Here is a tiny trained network, its code and every weight. The questions are about switching its units off for an input and a class, where a switched-off unit gives its printed mean instead of its output.

import numpy as np


def w(rows, s, z=0):
    codes = np.array(rows[::2]) - 128.0
    scale = np.full(codes.shape[1], s)
    scale[-1] = z or s
    return codes * scale


def norm(h):
    return h / np.sqrt((h * h).mean(-1, keepdims=True) + 1e-5)


def f(y):
    return y / 2 * (1 + np.tanh(0.7978845608 * (y + 0.044715 * y**3)))


def log_softmax(a):
    a = a - a.max(-1, keepdims=True)
    return a - np.log(np.exp(a).sum(-1, keepdims=True))


def net(x, mask):
    res = np.array(x, float).reshape(1, 4) / 4 @ E
    u = 0
    for l in range(2):
        y = f(norm(res) @ A[l][:, :-1].T + A[l][:, -1])
        res = res + np.where(mask[u : u + 4], y, B[l][:, -1]) @ B[l][:, :-1]
        u += 4
    return log_softmax(norm(res)[-1] @ U[:, :-1].T + U[:, -1])


A, B = {}, {}
E = w([
[29,139,105,43,104,72,202,106,167,93,183],'x0',
[152,41,190,168,181,110,188,91,104,112,44],'x1',
[139,38,106,125,173,79,50,232,255,72,48],'x2',
[100,203,89,238,182,160,232,127,160,163,107],'x3',
],0.0075)
A[0] = w([
[73,170,59,70,98,121,174,107,184,71,194,1],'L0N0',
[105,75,97,60,72,160,57,65,89,52,113,202],'L0N1',
[86,234,148,92,131,136,203,44,151,152,140,254],'L0N2',
[145,5,163,146,148,74,111,254,188,36,139,153],'L0N3',
],0.0061,0.00084)
B[0] = w([
[160,111,83,131,95,181,175,80,139,9,126,195],'L0N0',
[129,125,143,97,161,194,170,113,123,90,161,189],'L0N1',
[71,108,105,149,120,109,91,144,113,119,51,207],'L0N2',
[175,104,107,131,117,44,199,188,193,156,169,255],'L0N3',
],0.013,0.0077)
A[1] = w([
[191,98,167,192,127,58,134,137,254,150,98,50],'L1N0',
[205,140,196,103,116,187,104,97,24,174,155,92],'L1N1',
[220,180,131,32,111,111,179,149,219,80,201,145],'L1N2',
[56,179,149,198,134,95,124,148,67,198,92,2],'L1N3',
],0.0068,0.0015)
B[1] = w([
[94,102,37,68,2,22,135,87,174,215,36,248],'L1N0',
[211,8,81,163,50,30,68,15,142,117,153,181],'L1N1',
[115,205,216,170,233,173,74,190,78,216,154,255],'L1N2',
[158,88,249,99,206,161,135,117,57,197,94,163],'L1N3',
],0.0083,0.0081)
U = w([
[147,81,71,132,82,29,165,172,234,191,104,241],'0',
[91,156,184,201,196,186,158,73,36,201,65,134],'1',
[7,131,43,102,62,175,191,65,100,25,129,245],'2',
[133,198,113,160,138,222,64,149,140,90,182,7],'3',
[196,40,134,161,46,92,42,5,104,141,162,30],'4',
[134,98,230,58,215,147,141,176,145,137,227,106],'5',
],0.011,0.0018)

Each question gives the input, the list of numbers given to net, and the class t.
The units are the neurons (one row each of A and B). Each row of codes is followed by its name. A weight is (code - 128) times the scale printed after its matrix; where a second scale follows, it is the last column's (A, B and U).
mask holds one flag per neuron, layer by layer. A switched-off neuron (its flag False) gives its mean, the last column of its row in B, instead of its output. The means were averaged over made-up inputs and are rounded, as every weight is.
A unit's drop is (log p(t) with every unit on - log p(t) with that unit switched off) / (log p(t) with every unit on - log p(t) with every unit switched off).
The circuit of an input: a set's keep is (log p(t) with only the set's units on - log p(t) with every unit switched off) / (log p(t) with every unit on - log p(t) with every unit switched off). Starting from all 8 units, units are removed one at a time, each time the one whose removal leaves the highest keep (on an exact tie, the one counted first), for as long as the keep stays at least 0.8.
units of the circuit, in order: the units of the circuit, biggest drop first
most important unit: the unit with the biggest drop
top k neurons: the k neurons with the biggest drops, biggest first
top k neurons in layer l: the k neurons of layer l with the biggest drops, biggest first
drop when u is switched off: that unit's drop, to one decimal
input [2,-6,-4,-2], class 2: top 2 neurons -> (L0N2 L0N3)
input [8,7,3,-7], class 5: most important unit -> L0N1
input [-1,-6,-4,0], class 2: units of the circuit, in order -> (L1N2 L0N3)
input [-7,5,-3,1], class 4: units of the circuit, in order -> (L1N1 L0N3)
input [-6,-7,-2,3], class 4: top 3 neurons -> (L0N3 L1N2 L1N1)
input [5,8,-3,-7], class 5: top 3 neurons -> (L1N0 L0N1 L0N2)
input [-8,-7,2,-2], class 4: top 3 neurons -> (L0N3 L0N0 L0N2)
input [7,-8,1,-8], class 3: units of the circuit, in order -> (L1N2 L0N0 L1N0)
input [-7,3,0,3], class 4: top 4 neurons -> (L0N3 L0N2 L1N2 L1N1)
input [-8,-6,2,4], class 4: units of the circuit, in order -> (L0N3 L1N2)
input [4,-2,4,-4], class 5: top 2 neurons -> (L1N2 L0N1)
input [4,6,-5,-4], class 2: top 2 neurons in layer 0 -> (L0N2 L0N1)
input [7,2,4,-6], class 5: top 2 neurons in layer 0 -> (L0N1 L0N2)
input [-4,-6,-3,8], class 1: most important unit -> L1N3
input [-5,-6,0,-4], class 4: top 2 neurons in layer 0 -> (L0N3 L0N0)
input [3,2,4,-8], class 5: top 2 neurons in layer 1 -> (L1N2 L1N1)
input [-2,-8,-1,2], class 3: top 2 neurons in layer 1 -> (L1N0 L1N1)
input [1,-2,1,0], class 3: drop when L0N0 is switched off -> 0.2
input [8,5,-2,3], class 2: drop when L0N0 is switched off -> 0.1
input [8,1,1,0], class 2: drop when L1N3 is switched off -> 0.0
input [7,-4,4,-6], class 5: most important unit -> L1N2
input [1,-8,-3,1], class 2: drop when L0N2 is switched off -> 0.2
